Below are the code and all the weights of a small trained network. Each question names an input and a class and asks about switching units off, where a switched-off unit gives its printed mean instead of its output.

import numpy as np


def w(rows, s, z=0):
    codes = np.array(rows[::2]) - 128.0
    scale = np.full(codes.shape[1], s)
    scale[-1] = z or s
    return codes * scale


def norm(h):
    return h / np.sqrt((h * h).mean(-1, keepdims=True) + 1e-5)


def f(y):
    return y / 2 * (1 + np.tanh(0.7978845608 * (y + 0.044715 * y**3)))


def log_softmax(a):
    a = a - a.max(-1, keepdims=True)
    return a - np.log(np.exp(a).sum(-1, keepdims=True))


def net(x, mask):
    res = np.array(x, float).reshape(1, 3) / 4 @ E
    u = 0
    for l in range(4):
        y = f(norm(res) @ A[l][:, :-1].T + A[l][:, -1])
        res = res + np.where(mask[u : u + 5], y, B[l][:, -1]) @ B[l][:, :-1]
        u += 5
    return log_softmax(norm(res)[-1] @ U[:, :-1].T + U[:, -1])


A, B = {}, {}
E = w([
[98,195,4,100,45,126],'x0',
[218,52,86,60,119,146],'x1',
[172,185,162,97,116,216],'x2',
],0.0042)
A[0] = w([
[104,94,123,182,127,181,56],'0.n0',
[192,226,132,114,167,196,72],'0.n1',
[63,39,97,144,128,3,69],'0.n2',
[91,166,152,181,121,123,133],'0.n3',
[138,160,191,81,94,223,3],'0.n4',
],0.0056,0.0007)
B[0] = w([
[161,134,139,123,131,126,125],'0.n0',
[77,76,88,152,137,139,176],'0.n1',
[116,101,119,152,115,254,253],'0.n2',
[200,114,130,124,74,123,160],'0.n3',
[94,33,82,194,127,140,174],'0.n4',
],0.0073,0.0036)
A[1] = w([
[158,114,78,132,185,128,115],'1.n0',
[192,83,225,143,160,137,130],'1.n1',
[124,139,176,89,174,69,5],'1.n2',
[33,254,184,242,173,109,138],'1.n3',
[223,38,83,25,134,98,91],'1.n4',
],0.0045,0.003)
B[1] = w([
[104,145,140,157,88,112,138],'1.n0',
[94,215,69,123,133,114,250],'1.n1',
[61,79,153,182,193,119,73],'1.n2',
[196,1,135,107,54,124,234],'1.n3',
[146,93,194,189,28,94,200],'1.n4',
],0.006,0.0023)
A[2] = w([
[152,158,102,83,71,167,249],'2.n0',
[100,72,83,172,143,1,251],'2.n1',
[168,116,178,157,177,122,85],'2.n2',
[162,102,165,117,168,111,66],'2.n3',
[119,102,209,145,192,147,109],'2.n4',
],0.0076,0.0018)
B[2] = w([
[131,139,144,149,239,46,253],'2.n0',
[173,221,200,129,222,177,169],'2.n1',
[100,223,39,150,62,79,181],'2.n2',
[63,220,85,160,19,100,146],'2.n3',
[92,135,2,89,139,80,225],'2.n4',
],0.0052,0.0036)
A[3] = w([
[181,95,165,78,222,135,236],'3.n0',
[122,144,180,172,1,86,139],'3.n1',
[139,195,188,7,128,113,1],'3.n2',
[106,188,187,163,193,191,161],'3.n3',
[138,186,234,22,167,42,101],'3.n4',
],0.0048,0.0028)
B[3] = w([
[115,225,185,164,111,138,213],'3.n0',
[230,100,157,82,182,128,250],'3.n1',
[207,62,32,140,120,187,36],'3.n2',
[170,144,193,106,208,140,128],'3.n3',
[41,59,87,150,135,255,91],'3.n4',
],0.0056,0.0013)
U = w([
[85,232,12,134,153,11,182],'0',
[76,10,59,200,129,249,169],'1',
[254,73,224,141,70,68,181],'2',
[98,205,235,151,233,198,170],'3',
[71,149,207,23,116,144,2],'4',
[79,147,190,60,124,143,22],'5',
[80,142,196,44,122,142,21],'6',
],0.0092,0.006)

Each question gives the input, the list of numbers given to net, and the class t.
The units are the neurons (one row each of A and B). Each row of codes is followed by its name. A weight is (code - 128) times the scale printed after its matrix; where a second scale follows, it is the last column's (A, B and U).
mask holds one flag per neuron, layer by layer. A switched-off neuron (its flag False) gives its mean, the last column of its row in B, instead of its output. The means were averaged over made-up inputs and are rounded, as every weight is.
A unit's drop is (log p(t) with every unit on - log p(t) with that unit switched off) / (log p(t) with every unit on - log p(t) with every unit switched off).
The circuit of an input: a set's keep is (log p(t) with only the set's units on - log p(t) with every unit switched off) / (log p(t) with every unit on - log p(t) with every unit switched off). Starting from the 12 units with the biggest drops (on a tie, the unit counted first), units are removed one at a time, each time the one whose removal leaves the highest keep (on an exact tie, the one counted first), for as long as the keep stays at least 0.8.
circuit, biggest first: the units of the circuit, biggest drop first
most important unit: the unit with the biggest drop
k most important neurons: the k neurons with the biggest drops, biggest first
top k neurons in layer l: the k neurons of layer l with the biggest drops, biggest first
input [4,-1,-5], class 1: circuit, biggest first	[0.n2]
input [-7,-3,7], class 0: 2 most important neurons	[0.n2, 2.n4]
input [-2,-3,-3], class 3: circuit, biggest first	[0.n4, 0.n2, 3.n3]
input [4,2,6], class 1: 4 most important neurons	[0.n4, 0.n1, 1.n1, 2.n4]
input [0,-7,8], class 1: 2 most important neurons	[0.n4, 0.n1]
input [-3,1,-3], class 3: 4 most important neurons	[0.n4, 0.n1, 1.n1, 1.n3]
input [3,4,0], class 2: circuit, biggest first	[1.n4, 0.n2]
input [5,1,6], class 1: 3 most important neurons	[0.n1, 0.n4, 1.n1]
input [7,3,-8], class 1: 2 most important neurons	[0.n2, 1.n1]
input [-2,3,-1], class 3: circuit, biggest first	[1.n3, 3.n0]
input [5,6,2], class 2: circuit, biggest first	[1.n4, 2.n4, 0.n2]
input [3,6,-7], class 1: 4 most important neurons	[0.n2, 0.n3, 1.n3, 3.n1]
input [-3,2,0], class 3: 2 most important neurons	[1.n1, 2.n1]
input [-1,-7,-6], class 2: 2 most important neurons	[1.n3, 0.n4]
input [-6,-6,-6], class 0: top neuron in layer 0	[0.n4]
input [1,-4,-3], class 2: top 2 neurons in layer 1	[1.n3, 1.n1]
input [4,-5,4], class 2: top 2 neurons in layer 2	[2.n4, 2.n2]
input [3,0,3], class 3: top 4 neurons in layer 2	[2.n1, 2.n4, 2.n2, 2.n3]
input [-4,2,4], class 0: 4 most important neurons	[0.n2, 1.n3, 2.n4, 0.n3]
input [-6,0,6], class 0: most important unit	0.n2
input [0,2,2], class 3: 2 most important neurons	[2.n1, 0.n2]
input [0,6,7], class 1: 3 most important neurons	[0.n4, 0.n1, 0.n3]
input [7,-8,-6], class 2: 3 most important neurons	[1.n3, 2.n4, 1.n1]
input [-6,-1,7], class 1: top 2 neurons in layer 2	[2.n0, 2.n1]
input [5,-6,-1], class 2: top 2 neurons in layer 1	[1.n3, 1.n1]
input [-8,7,-2], class 0: top 2 neurons in layer 1	[1.n3, 1.n1]
